Below is a small trained network, with its code and all its weights. Each question gives an input and a target symbol and asks what happens when units are switched off, that is, made to give their printed mean instead of their output.

import numpy as np


def w(rows, s, z=0):
    codes = np.array(rows[::2]) - 128.0
    scale = np.full(codes.shape[1], s)
    scale[-1] = z or s
    return codes * scale


def norm(h):
    return h / np.sqrt((h * h).mean(-1, keepdims=True) + 1e-5)


def f(y):
    return np.maximum(y, 0)


def softmax(a):
    e = np.exp(a - a.max(-1, keepdims=True))
    return e / e.sum(-1, keepdims=True)


def log_softmax(a):
    a = a - a.max(-1, keepdims=True)
    return a - np.log(np.exp(a).sum(-1, keepdims=True))


def net(x, mask):
    ids = ['αδεζηλξσψ'.index(c) for c in x.split()]
    T = len(ids)
    res = E[ids] + P[:T]
    u = 0
    for l in range(3):
        r = norm(res)
        for j in range(2):
            rows = slice(2 * j, 2 * j + 2)
            q, k, v = (r @ M[l][rows].T for M in (Q, K, V))
            z = softmax(np.where(np.tri(T) > 0, q @ k.T / 2**0.5, -1e9)) @ v
            o = O[l][rows]
            res = res + np.where(mask[u + j], z, o[:, -1]) @ o[:, :-1]
        u += 2
        y = f(norm(res) @ A[l][:, :-1].T + A[l][:, -1])
        res = res + np.where(mask[u : u + 4], y, B[l][:, -1]) @ B[l][:, :-1]
        u += 4
    return log_softmax(norm(res)[-1] @ U[:, :-1].T + U[:, -1])


Q, K, V, O, A, B = {}, {}, {}, {}, {}, {}
E = w([
[183,107,150,110,127,190,146,130,145,139,87],'α',
[129,115,153,104,25,154,75,109,181,56,154],'δ',
[105,175,141,183,144,112,86,184,135,50,47],'ε',
[119,67,43,186,78,101,77,93,128,144,71],'ζ',
[124,77,112,134,148,101,138,116,137,2,132],'η',
[186,100,144,80,164,115,165,96,126,100,92],'λ',
[116,86,137,102,140,121,74,123,119,162,133],'ξ',
[130,155,100,183,109,73,151,143,136,128,192],'σ',
[239,129,96,74,132,128,120,66,169,124,155],'ψ',
],0.029)
P = w([
[170,63,103,109,148,67,95,189,250,113,115],'0',
[66,119,117,68,134,43,86,159,175,156,50],'1',
[85,119,106,48,133,96,113,143,154,161,76],'2',
[101,127,100,63,137,125,123,136,133,145,96],'3',
[113,132,97,88,134,143,125,130,126,135,114],'4',
[118,135,100,105,134,153,133,126,115,124,130],'5',
[128,136,106,118,131,154,136,128,107,119,138],'6',
[133,134,102,135,127,163,131,133,96,109,149],'7',
[139,135,110,146,130,165,133,130,88,105,165],'8',
[141,136,114,160,121,166,131,127,79,101,171],'9',
[141,142,113,171,124,170,128,120,70,94,182],'10',
],0.012)
Q[0] = w([
[139,136,75,163,157,130,121,134,134,139,158],'0.h0',
[173,70,67,135,121,69,127,105,114,159,160],'0.h0',
[134,122,132,79,107,163,1,68,180,51,38],'0.h1',
[170,73,39,170,182,134,121,160,62,149,106],'0.h1',
],0.0064)
K[0] = w([
[100,170,129,149,166,185,132,82,138,137,141],'0.h0',
[121,51,181,112,153,61,78,195,211,150,134],'0.h0',
[122,163,163,102,140,186,95,84,1,146,152],'0.h1',
[192,143,200,164,91,163,144,154,3,67,235],'0.h1',
],0.0058)
V[0] = w([
[66,86,128,84,196,140,58,152,49,173,216],'0.h0',
[25,104,163,60,217,188,51,170,36,179,213],'0.h0',
[175,130,170,88,2,107,95,175,145,78,182],'0.h1',
[138,27,248,166,167,110,68,142,87,181,208],'0.h1',
],0.0054)
O[0] = w([
[89,130,104,144,95,161,171,43,104,140,214,211],'0.h0',
[182,121,136,199,135,254,169,130,100,88,189,157],'0.h0',
[110,182,126,63,103,132,77,105,169,95,186,163],'0.h1',
[149,116,97,71,179,233,228,174,168,108,111,253],'0.h1',
],0.0094,0.0033)
A[0] = w([
[54,174,124,212,139,97,185,212,104,150,166,137],'0.n0',
[98,254,143,167,122,118,109,200,117,86,77,1],'0.n1',
[195,147,223,144,136,138,154,180,151,207,90,80],'0.n2',
[167,146,108,70,147,4,149,117,166,121,78,54],'0.n3',
],0.008,0.0043)
B[0] = w([
[120,254,164,105,36,170,108,139,193,107,138,175],'0.n0',
[242,230,69,146,132,51,186,53,194,185,102,211],'0.n1',
[209,39,129,97,50,132,112,157,35,93,174,156],'0.n2',
[246,78,202,227,28,160,140,60,153,170,191,254],'0.n3',
],0.0089,0.0037)
Q[1] = w([
[192,104,123,111,121,176,161,86,134,113,194],'1.h0',
[67,116,5,173,101,109,83,148,128,142,100],'1.h0',
[116,145,122,83,48,148,120,96,146,162,101],'1.h1',
[126,171,138,116,66,74,67,107,212,105,120],'1.h1',
],0.012)
K[1] = w([
[103,58,156,136,159,159,41,130,86,186,248],'1.h0',
[124,113,1,161,32,115,98,124,186,112,77],'1.h0',
[112,164,117,38,26,155,74,111,149,191,95],'1.h1',
[91,56,128,174,48,69,67,90,154,132,155],'1.h1',
],0.01)
V[1] = w([
[122,123,100,126,62,61,80,101,127,32,159],'1.h0',
[22,88,85,64,223,122,128,240,254,127,158],'1.h0',
[121,117,113,185,85,145,141,241,176,165,144],'1.h1',
[148,149,192,76,179,134,200,155,167,94,76],'1.h1',
],0.0052)
O[1] = w([
[133,78,137,161,148,188,254,145,148,147,16,86],'1.h0',
[106,182,168,192,85,52,139,180,55,140,99,233],'1.h0',
[173,220,168,156,120,194,64,99,169,158,54,115],'1.h1',
[102,191,158,118,146,149,180,83,80,149,108,2],'1.h1',
],0.0082,0.0023)
A[1] = w([
[20,82,132,136,136,144,58,122,49,174,116,71],'1.n0',
[108,156,154,254,35,203,180,110,18,60,104,161],'1.n1',
[148,41,97,90,216,229,151,206,186,184,82,46],'1.n2',
[181,99,192,85,193,175,247,90,157,40,138,4],'1.n3',
],0.0077,0.0032)
B[1] = w([
[154,118,161,133,184,8,175,130,216,104,180,237],'1.n0',
[135,44,124,145,175,208,122,123,175,94,126,254],'1.n1',
[104,166,124,90,146,159,155,233,149,168,149,228],'1.n2',
[123,82,182,129,114,153,94,86,48,186,157,185],'1.n3',
],0.012,0.0051)
Q[2] = w([
[126,44,149,100,161,242,42,102,125,7,190],'2.h0',
[147,172,144,177,82,161,163,49,97,166,168],'2.h0',
[178,196,104,172,70,113,115,62,49,107,100],'2.h1',
[153,124,214,151,129,135,144,111,133,37,203],'2.h1',
],0.013)
K[2] = w([
[85,71,191,93,192,101,119,120,153,157,251],'2.h0',
[178,167,236,127,110,4,92,96,107,150,90],'2.h0',
[126,188,177,129,112,24,96,131,144,144,117],'2.h1',
[163,145,126,47,194,158,231,122,115,101,212],'2.h1',
],0.012)
V[2] = w([
[191,137,132,125,22,114,142,131,173,165,90],'2.h0',
[74,163,33,77,211,222,110,137,116,185,154],'2.h0',
[17,88,69,112,159,255,167,84,148,98,197],'2.h1',
[98,148,240,117,182,62,25,142,104,122,129],'2.h1',
],0.0063)
O[2] = w([
[101,93,182,153,186,128,91,239,121,28,168,128],'2.h0',
[190,56,186,174,144,146,137,111,243,172,174,83],'2.h0',
[132,118,138,127,149,54,45,166,95,68,88,243],'2.h1',
[138,141,176,61,212,99,167,163,198,137,155,4],'2.h1',
],0.011,0.0022)
A[2] = w([
[132,82,127,113,106,193,135,146,105,92,178,201],'2.n0',
[102,103,88,95,178,112,205,137,211,248,126,85],'2.n1',
[140,127,119,139,80,165,143,139,232,184,121,5],'2.n2',
[187,86,173,157,154,111,159,72,104,244,105,75],'2.n3',
],0.011,0.0027)
B[2] = w([
[118,191,156,177,210,147,196,157,165,159,166,254],'2.n0',
[181,155,90,83,104,216,184,179,106,79,71,222],'2.n1',
[154,89,54,102,179,161,240,27,13,105,96,218],'2.n2',
[1,167,188,236,71,121,56,122,98,138,57,191],'2.n3',
],0.0097,0.0078)
U = w([
[76,125,226,193,79,134,88,118,155,191,102,140],'α',
[204,98,127,19,88,119,63,12,177,126,155,113],'δ',
[145,194,135,149,207,91,64,90,204,99,24,118],'ε',
[132,67,6,159,89,86,14,166,138,153,119,210],'ζ',
[103,75,137,160,234,28,105,145,232,159,185,178],'η',
[71,75,139,114,152,69,158,108,36,16,114,3],'λ',
[141,81,116,94,157,195,134,226,125,152,130,179],'ξ',
[51,147,132,100,59,158,18,183,220,68,165,131],'σ',
[124,140,95,187,16,81,186,133,130,169,255,39],'ψ',
],0.0065,0.0034)

Each question gives the input, a string of symbols that net reads in full, and the target symbol t.
The units are the heads (2 rows each of Q, K, V and O) and the neurons (one row each of A and B). Each row of codes is followed by its name. A weight is (code - 128) times the scale printed after its matrix; where a second scale follows, it is the last column's (O, A, B and U).
mask holds one flag per unit, layer by layer, with each layer's heads first. A switched-off unit (its flag False) gives its mean, the last column of its rows in O or B, instead of its output. The means were averaged over made-up inputs and are rounded, as every weight is.
A unit's drop is (log p(t) with every unit on - log p(t) with that unit switched off) / (log p(t) with every unit on - log p(t) with every unit switched off).
The circuit of an input: a set's keep is (log p(t) with only the set's units on - log p(t) with every unit switched off) / (log p(t) with every unit on - log p(t) with every unit switched off). Starting from the 12 units with the biggest drops (on a tie, the unit counted first), units are removed one at a time, each time the one whose removal leaves the highest keep (on an exact tie, the one counted first), for as long as the keep stays at least 0.8.
units of the circuit, in order: the units of the circuit, biggest drop first
top k neurons: the k neurons with the biggest drops, biggest first
k most important neurons of layer l: the k neurons of layer l with the biggest drops, biggest first
which heads matter: for each layer, one digit per head in row order, 1 if its drop is at least 0.15 and else 0, layers parted by /
drop of u: that unit's drop, to one decimal
input ε ξ ψ ζ ξ η α ψ ζ α ξ, target η: top 4 neurons -> [1.n0 0.n1 0.n2 2.n2]
input ξ ξ ψ ζ δ ξ, target ψ: which heads matter -> 11 / 11 / 10
input ε ζ δ ε ε ξ α α ξ α ξ, target α: units of the circuit, in order -> [2.n3 2.h0]
input η ξ ζ ε η λ, target λ: which heads matter -> 11 / 10 / 10
input ζ ξ ξ α ξ, target α: top 4 neurons -> [2.n3 0.n1 0.n3 0.n2]
input ξ η ξ ψ ξ ε ζ ζ ε ε α, target α: units of the circuit, in order -> [2.n3 0.h1]
input ξ σ ε ξ ζ ξ, target ζ: top 4 neurons -> [0.n3 1.n0 1.n1 1.n2]
input ψ ξ η σ, target σ: units of the circuit, in order -> [2.h0 0.n0]
input ε λ ζ λ η η λ ε λ, target α: top 2 neurons -> [2.n3 1.n3]
input α ε η ζ ξ ξ, target η: top 2 neurons -> [1.n0 0.n3]
input δ ε ζ δ ζ ζ ξ ξ δ ψ ξ, target δ: which heads matter -> 11 / 10 / 11
input σ ξ λ, target λ: units of the circuit, in order -> [2.h0 1.h0]
input δ δ ξ ξ λ η σ ζ ξ, target λ: top 2 neurons -> [1.n0 0.n3]
input δ ζ α ε ψ ξ ξ δ ψ ε ξ, target δ: which heads matter -> 11 / 11 / 11
input η ε ε ξ α, target α: most important neuron of layer 1 -> [1.n1]
input ζ ξ ζ λ δ ψ, target ψ: top 2 neurons -> [0.n3 1.n1]
input ψ ζ ξ ζ ζ ζ η, target η: which heads matter -> 00 / 00 / 10
input ξ λ δ, target δ: most important neuron of layer 2 -> [2.n2]
input ξ λ λ α ξ ε λ, target α: which heads matter -> 00 / 00 / 00
input ξ ξ ζ ε ε δ ε ξ, target ζ: which heads matter -> 11 / 10 / 11
input ε ζ ξ σ ζ, target ξ: top 2 neurons -> [2.n1 1.n1]
input ε ξ ξ ψ ε ζ η ξ, target ψ: top neuron -> [1.n0]
input ξ δ ζ λ ξ ε ξ, target ε: top 2 neurons -> [0.n3 2.n3]
input δ ξ ζ η α ε ξ λ ζ ξ, target λ: 3 most important neurons of layer 1 -> [1.n0 1.n3 1.n2]
input ε δ δ η ξ ζ ξ ε η ζ ξ, target ε: 2 most important neurons of layer 1 -> [1.n0 1.n3]
input λ ε ξ δ σ, target σ: drop of 0.n3 -> 0.1
